Each row has a name. After each piece below comes the name of the row it's from, unless a question asks for something else. Each question is about the rows just above it.

[174 127 173 102 129 176 105 134  87] = vul
[111 100 107 122 137 116 136 113 125] = kufa
[ 89 144 154 162 123  79 101 161 154] = kisu
[ 60  94  81 114 151 112 136 111 129] = lonul
[136 114 151  60 112  81  94 112 129] = raf
[144 115 146  99 144 149 113 123 108] = Ledef
[154 161  89 162  79 144 123 100 154] = Rulom
Put [154 154 161  89 162  79 144 123 100] back in order: which row is it?	Rulom
[100 116 136 125 113 137 122 111 107] is which row reordered?	kufa
Which row holds these entries in another order? [129 136 111 112 151 114  94  60  81]	lonul
[161 154  89 144 154 162 123  79 101] is which row reordered?	kisu
Put [154 162  89  79 101 144 161 123 154] back in order: which row is it?	kisu

[170 183 108 113  80 159 114 169  98  84  89 127]  Vusal
[170 147  89 138 149 150 108 133  86  76 152 147]  Tifur
[161 163 131 175 102 108 164  88 175  91  67 134]  Liv
[ 89 134 158 100 121 178 135 139 103 107 153 116]  kiv
[114  89  84 127 169 158  80 113  98 108 170 183]  Vusug
[179 134 153 135 121  89 139 100 107 103 158 116]  nuril
[163 131 175 102 108 164  88 175  91  67 134 161] is which row reordered?	Liv
Which row holds these entries in another order? [139 116 100 179 103 135 158 121  89 153 134 107]	nuril
[183 170 108  98 113  80 158 169 127  84  89 114] is which row reordered?	Vusug

[ 89 120 140 121] : zot
[109 157 153 138] : tose
[120  89 140 120] : nom
[165 146 153 106] : mevo
[120 121 140  89] : kapot
[153 137 157 109] : div
Put [140 120 120  89] back in order: which row is it?	nom
Which row holds these entries in another order? [138 153 157 109]	tose
[109 137 153 157] is which row reordered?	div
asked: [120 121 140  89]	kapot
[140  89 120 120] is which row reordered?	nom

[148 108 123 140  74 125 142 120]  Balen
[132 141 138 113 114 113 131 125]  napi
[100 124 127 125 139 144 157  98]  bini
[113 114 114 138 141 131 125 132]  leb
[120 132 133 117 118 114 133 103]  kuf
[127 112  95 125 108 132 134 113]  rura
[125 136 115 135  97 145 150 138]  Vif
[127 114 158  99 118 115 110 147]  repe
[139 114 103 123 117 171 130 130]  dab
[133 132 103 132 117 114 118 120]  fam
[147 110 115 118 115 127 158  99]  Patag
[114 132 114 141 125 138 113 131]  Bavi
[113 134 132 108 125  95 112 127] is which row reordered?	rura
Put [103 114 117 118 120 132 132 133] back in order: which row is it?	fam
[ 99 110 115 115 118 127 147 158] is which row reordered?	Patag
Put [103 133 114 118 117 133 132 120] back in order: which row is it?	kuf
Which row holds these entries in another order? [114 113 131 125 132 141 138 113]	napi

[107  83 105 104 152  94  85 190 137 103 106 130 138 103  98 148] : sati
[105 138  93 104  98 130  83 106 103 152 137 149  85 106 103 190] : ded
[ 83 138 130  93 103 152  85 104 148 107 190 103 105  98 106 137] : sipe
Put [190 103 106  85 149 137 152 103 106  83 130  98 104  93 138 105] back in order: which row is it?	ded
[105 152 149 137 106 130 190 138 103 104  93  85  83  98 103 106] is which row reordered?	ded
Put [ 83  85  93  98 103 103 104 105 106 106 130 137 138 149 152 190] back in order: which row is it?	ded
[148  98 103 138 130 106 103 137 190  85  94 152 104 105  83 107] is which row reordered?	sati
Which row holds these entries in another order? [152 137 149  85 106 103 190 105 138  93 104  98 130  83 106 103]	ded
Put [137 106  98 105 103 190 107 148 104  85 152 103  93 130 138  83] back in order: which row is it?	sipe

[118 109 130 134 131] : Feluz
[130 119 142 122 139] : Mev
[115 170 124 149 114] : Pek
[123 116 130 133 149] : Gasim
[122 112 136 136 188] : sevag
[122 136 136 189 112] : Boz
[119 142 122 139 130] is which row reordered?	Mev
[112 189 136 136 122] is which row reordered?	Boz
Put [139 122 142 119 130] back in order: which row is it?	Mev
Which row holds these entries in another order? [149 123 116 130 133]	Gasim
Which row holds these entries in another order? [114 115 124 149 170]	Pek
Which row holds these entries in another order? [188 136 136 112 122]	sevag
Which row holds these entries in another order? [109 118 130 131 134]	Feluz

